Below is a small trained network, with its code and all its weights. Each question gives an input and a class and asks what happens when units are switched off, that is, made to give their printed mean instead of their output.

import numpy as np


def w(rows, s, z=0):
    codes = np.array(rows[::2]) - 128.0
    scale = np.full(codes.shape[1], s)
    scale[-1] = z or s
    return codes * scale


def norm(h):
    return h / np.sqrt((h * h).mean(-1, keepdims=True) + 1e-5)


def f(y):
    return np.maximum(y, 0)


def log_softmax(a):
    a = a - a.max(-1, keepdims=True)
    return a - np.log(np.exp(a).sum(-1, keepdims=True))


def net(x, mask):
    res = np.array(x, float).reshape(1, 8) / 4 @ E
    u = 0
    for l in range(4):
        y = f(norm(res) @ A[l][:, :-1].T + A[l][:, -1])
        res = res + np.where(mask[u : u + 3], y, B[l][:, -1]) @ B[l][:, :-1]
        u += 3
    return log_softmax(norm(res)[-1] @ U[:, :-1].T + U[:, -1])


A, B = {}, {}
E = w([
[113,157,129,209,109,155,121,184,141,198,218],'x0',
[93,134,217,172,211,138,128,47,150,120,149],'x1',
[133,119,40,144,212,130,138,115,124,203,104],'x2',
[130,126,126,128,127,131,126,127,121,126,129],'x3',
[174,137,84,186,81,104,153,41,142,102,154],'x4',
[127,130,129,128,130,122,127,130,123,128,132],'x5',
[139,231,127,6,145,44,95,84,142,172,208],'x6',
[118,32,117,124,142,100,51,116,56,126,202],'x7',
],0.0022)
A[0] = w([
[132,125,49,101,53,82,154,220,71,132,105,3],'L0N1',
[123,123,132,206,112,114,112,196,197,207,208,93],'L0N2',
[179,139,252,111,52,115,140,178,96,62,156,70],'L0N3',
],0.0037,0.0032)
B[0] = w([
[234,120,132,97,133,248,58,70,213,152,155,198],'L0N1',
[127,197,120,63,113,173,166,73,3,44,86,252],'L0N2',
[3,126,23,135,127,149,94,76,182,165,129,219],'L0N3',
],0.0044,0.0021)
A[1] = w([
[127,17,127,127,105,106,81,102,44,152,210,44],'L1N1',
[60,117,195,51,163,175,98,254,117,172,104,5],'L1N2',
[147,184,157,143,83,140,212,118,174,161,72,197],'L1N3',
],0.0046,0.0014)
B[1] = w([
[137,254,114,132,163,123,171,249,241,65,68,233],'L1N1',
[208,142,52,232,76,57,173,16,148,53,172,223],'L1N2',
[129,111,102,124,182,92,46,228,124,61,189,253],'L1N3',
],0.004,0.0031)
A[2] = w([
[65,142,253,192,238,107,150,70,134,116,153,3],'L2N1',
[182,134,43,137,230,130,171,135,94,221,90,25],'L2N2',
[156,62,134,43,152,76,129,81,161,74,18,1],'L2N3',
],0.0043,0.00083)
B[2] = w([
[220,114,2,49,13,180,90,192,144,143,110,255],'L2N1',
[27,124,184,105,6,131,81,97,188,43,159,250],'L2N2',
[101,222,116,200,95,206,144,173,43,160,235,243],'L2N3',
],0.0044,0.0028)
A[3] = w([
[117,65,124,223,67,188,149,197,127,93,56,135],'L3N1',
[135,2,187,213,114,169,176,172,93,147,65,7],'L3N2',
[158,191,75,103,87,60,118,114,163,84,173,255],'L3N3',
],0.0037,0.0012)
B[3] = w([
[134,150,191,39,198,30,123,68,119,228,162,201],'L3N1',
[150,167,174,18,150,60,142,81,117,213,151,141],'L3N2',
[128,2,212,188,198,125,175,125,96,182,43,254],'L3N3',
],0.0035,0.0072)
U = w([
[223,103,75,65,80,191,87,140,159,154,125,209],'0',
[129,142,193,49,168,42,133,104,109,208,145,204],'1',
[95,206,123,159,116,186,150,142,14,98,162,131],'2',
[121,140,131,154,200,102,127,223,180,66,90,178],'3',
[2,84,131,125,74,133,96,77,179,100,123,1],'4',
[177,70,128,218,130,92,169,71,112,111,118,13],'5',
],0.0095,0.00077)

Each question gives the input, the list of numbers given to net, and the class t.
The units are the neurons (one row each of A and B). Each row of codes is followed by its name. A weight is (code - 128) times the scale printed after its matrix; where a second scale follows, it is the last column's (A, B and U).
mask holds one flag per neuron, layer by layer. A switched-off neuron (its flag False) gives its mean, the last column of its row in B, instead of its output. The means were averaged over made-up inputs and are rounded, as every weight is.
A unit's drop is (log p(t) with every unit on - log p(t) with that unit switched off) / (log p(t) with every unit on - log p(t) with every unit switched off).
The circuit of an input: a set's keep is (log p(t) with only the set's units on - log p(t) with every unit switched off) / (log p(t) with every unit on - log p(t) with every unit switched off). Starting from all 12 units, units are removed one at a time, each time the one whose removal leaves the highest keep (on an exact tie, the one counted first), for as long as the keep stays at least 0.8.
circuit, biggest first: the units of the circuit, biggest drop first
most important unit: the unit with the biggest drop
top k neurons: the k neurons with the biggest drops, biggest first
top k neurons in layer l: the k neurons of layer l with the biggest drops, biggest first
input [-5,2,7,2,2,-7,-3,-2], class 4: top 2 neurons => (L2N2 L0N2)
input [-8,7,7,6,5,-7,2,-2], class 2: most important unit => L2N3
input [-3,-5,-3,-3,8,6,7,-1], class 5: circuit, biggest first => (L3N1 L3N3)
input [-7,7,-1,-7,5,6,5,2], class 0: circuit, biggest first => (L2N1 L3N1)
input [-1,0,8,-4,-5,7,5,7], class 4: top 3 neurons => (L2N2 L1N3 L3N1)
input [7,5,-8,-6,4,-2,6,-8], class 3: top 2 neurons => (L1N3 L3N1)
input [-8,4,8,6,6,5,-6,2], class 2: circuit, biggest first => (L2N3 L3N3)
input [-5,3,2,-7,-8,-4,3,8], class 3: top 2 neurons => (L1N1 L0N2)
input [4,-7,6,-4,-7,2,-6,-4], class 0: circuit, biggest first => (L0N1 L3N3)
input [-2,-6,8,6,1,0,2,-4], class 4: top 3 neurons => (L2N2 L2N1 L1N1)
input [6,-3,-7,5,-4,-8,6,2], class 4: top 3 neurons => (L0N3 L3N1 L2N3)
input [-6,-1,-5,7,-4,1,-1,-2], class 2: top 2 neurons => (L2N3 L2N2)
input [-1,-2,7,-6,5,6,0,-6], class 4: top 3 neurons => (L2N2 L1N1 L1N2)
input [-4,0,0,0,-5,-8,4,-8], class 3: circuit, biggest first => (L1N3 L3N1)
input [-2,-5,-8,0,7,1,-6,-4], class 4: top neuron => (L0N3)
input [8,6,-7,-4,5,-8,3,5], class 2: top 2 neurons => (L0N2 L2N2)
input [5,-1,7,-6,3,2,-7,4], class 1: circuit, biggest first => (L3N1 L3N2 L1N2)
input [-8,2,-7,5,1,3,-8,3], class 1: top 4 neurons => (L3N1 L3N2 L2N2 L0N2)
input [5,1,7,-4,-6,-6,4,6], class 4: top 2 neurons => (L2N2 L1N3)
input [-5,2,8,-3,-4,8,-1,8], class 3: most important unit => L1N1
input [7,-4,6,-8,-8,4,-1,6], class 5: top 4 neurons => (L1N2 L2N3 L3N3 L1N3)
input [3,4,1,7,1,2,-3,-3], class 0: top 2 neurons in layer 1 => (L1N1 L1N2)
input [-8,-7,-7,-2,6,4,-5,-2], class 2: top 2 neurons in layer 1 => (L1N2 L1N1)
input [6,-1,-8,1,3,6,-6,3], class 4: top 2 neurons in layer 3 => (L3N3 L3N1)
input [5,-5,-5,-2,2,4,-3,-8], class 3: top 2 neurons in layer 2 => (L2N1 L2N3)
